[[5574 6371 5459 5053 4857 4893 4431 5205]
 [6637 6371 6596 5096 4857 4894 4305 5117]
 [8432 6371 5459 5096 4857 4894 4305 5205]
 [3936 6371 5986 5096 4857 4894 5612 5205]
 [6637 5317 5459 6264 4971 6329 4305 5205]
 [6637 4743 5233 6531 5398 6506 4305 5765]
 [7761 6371 5459 5096 4857 4894 4305 5205]
 [8583 6371 5459 5096 4857 4894 3036 5205]
 [8217 6371 5459 5096 4857 4894 3418 5205]
 [6471 6371 5459 4652 4857 4220 4305 5205]
 [2938 5965 5459 5096 4857 4894 7106 5205]]
The third entry on the diagonal from the top-right corner: 4894
The entry directly below the largest entry is 8217
The entry just right of 7106: 5205
Report the first entry in the row that holds the smallest entry.
2938
The fifth entry from the end, reading row by row: 5096
Report the largest entry in the last row.
7106
Report the last entry in the row that holds the largest entry.
5205
The third entry in reading order is 5459
The entry just right of the largest entry: 6371
The first entry on the diagonal from the top-right corner: 5205
Report the top-left entry.
5574
Report the first entry of the largest entry's row.
8583
The third entry on the main diagonal is 5459
The entry directly above the smallest entry -> 6471
The entry just right of 4220 is 4305
Report the entry directly above the largest entry.
7761
Report the largest entry in the first row.
6371
Report the entry directly below 6329.
6506
The smallest entry in the first row: 4431
The fourth entry from the end, reading row by row is 4857
The entry just right of 6471 is 6371
The fourth entry in reading order is 5053

126.860	62.581	-149.089	64.770	65.492	-42.751	-118.137
24.086	-211.483	-1.468	74.002	-154.440	-77.605	-2.803
Counting starts at 1.
Read off the entry in the bottom-left corner.
Answer: 24.086
The bottom-right entry -> -2.803
The top-left entry is 126.860
Read off the entry just right of the largest entry.
Answer: 62.581
Read off the entry in row 1 and column 3.
Answer: -149.089
The bottom entry of the column that holds the smallest entry is -211.483
Read off the entry just right of -1.468.
Answer: 74.002
The top-right entry -> -118.137

grid = [[52, -46, -42, -46, 45, -26, 60, -27, -73], [-2, -13, -2, 6, -5, -24, 21, -10, -16], [14, -23, -17, -8, -3, -43, 34, -12, -42], [52, 9, 3, 5, 50, 62, -9, -4, -7], [1, -10, -7, 17, -10, -24, 12, -2, -7], [-60, 5, 8, 3, -59, -57, -7, -2, 2], [-40, 45, 39, 27, -33, 36, -57, 19, 56], [-27, 8, -5, 16, -26, -19, -12, 8, 8], [42, -7, -9, 12, 34, 22, 11, 1, -15], [35, -28, -19, -28, 32, -5, 29, -11, -30], [-63, 32, 22, 31, -54, 1, -45, 21, 53], [-79, 16, 8, 15, -78, -52, -25, 14, 32], [-32, 37, 20, 13, -29, 20, -34, 10, 45]]
Find the entry just left of the centre entry.
A: 27
Find the entry just left of 13.
A: 20
The largest entry -> 62
Find the entry just left of the largest entry.
A: 50
The minimum: -79
The centre entry: -33
The entry just left of -78 is 15
Find the entry just left of 27.
A: 39
The entry just right of the centre entry: 36

B = [ 10.174  15.262   7.859  -4.264 -14.491   2.096   8.406  -0.258]
The entry just left of 8.406? 2.096
The entry just right of -4.264? -14.491
The last entry? -0.258
The third largest entry -> 8.406
The maximum? 15.262
The entry just left of -4.264 is 7.859

W =
-33   32  -26   28   25  -13
 29  -34   27   25    9   14
Counting starts at 1.
The top-left entry? -33
The entry in row 2 and column 1? 29

43,51,53,46,43,54,48,45,45
53,53,50,35,38,47,42,33,29
51,37,51,54,38,51,41,36,41
47,46,44,44,43,49,46,44,44
46,52,42,40,46,49,49,48,46
42,43,48,51,44,44,44,45,49
46,37,58,45,41,50,54,32,54
43,34,47,41,37,54,44,43,53
50,44,37,51,51,36,45,60,73
62,48,43,36,43,69,58,51,48
46,29,22,11,17,35,36,80,55
Rows and columns are numbered from 1.
The entry directly above 80 is 51
Read off the entry just right of the largest entry.
A: 55
Read off the entry directly above the centre entry.
A: 46
Read off the entry in row 1 and column 1.
A: 43
Read off the entry just right of the smallest entry.
A: 17
The entry at row 1, column 2 is 51
Read off the entry in row 2 and column 3.
A: 50
The entry just left of the smallest entry is 22
The top entry of the column that holds the largest entry is 45
The entry in row 1 and column 3: 53
The top entry of the column that holds the smallest entry -> 46
Read off the entry just left of the largest entry.
A: 36
The entry in row 2 and column 1: 53
The entry in the bottom-left corner is 46
Read off the maximum.
A: 80
Read off the entry at the centre.
A: 44
Read off the entry in the top-right corner.
A: 45
Read off the entry at row 3, column 1.
A: 51
The entry just left of the centre entry is 51
The entry in row 2 and column 2 is 53
Read off the entry directly above the smallest entry.
A: 36

Questions about the grid below.
1) Read off the smallest entry.
2) Read off the first entry in reading order.
[[-0.06  0.00  0.12 -0.14  0.08 -0.07 -0.06  0.09 -0.10  0.11 -0.15  0.01
   0.13]
 [-0.09  0.01 -0.12 -0.04  0.14  0.14  0.00  0.06 -0.09 -0.17  0.09  0.06
   0.07]
 [-0.09  0.15  0.05  0.05  0.07  0.15 -0.05 -0.08  0.07  0.14  0.10 -0.09
   0.06]
 [-0.03  0.15 -0.02 -0.10 -0.13  0.03 -0.02 -0.15  0.05 -0.05  0.08 -0.10
   0.05]
 [-0.01 -0.14  0.14  0.15 -0.03 -0.09  0.06  0.14 -0.02  0.07 -0.13 -0.06
   0.07]
 [ 0.12  0.11 -0.03 -0.12  0.09 -0.09  0.01 -0.12 -0.14 -0.15 -0.07 -0.10
  -0.07]]
1) -0.17
2) -0.06

Questions about the row below.
1) Read off the 5th entry.
2) Read off the third-last entry.
3) Read off the 1st entry.
4) Read off the entry just right of the smallest entry.
5) Read off the entry just left of the largest entry.
6) Read off the second entry from the right.
7) Read off the second entry from the left.
8) Read off the last entry.
-1.766  -1.394   0.553   1.075  -0.456  -1.868  -2.208   1.310  -0.880  -1.798  -1.226  -1.601
1) -0.456
2) -1.798
3) -1.766
4) 1.310
5) -2.208
6) -1.226
7) -1.394
8) -1.601
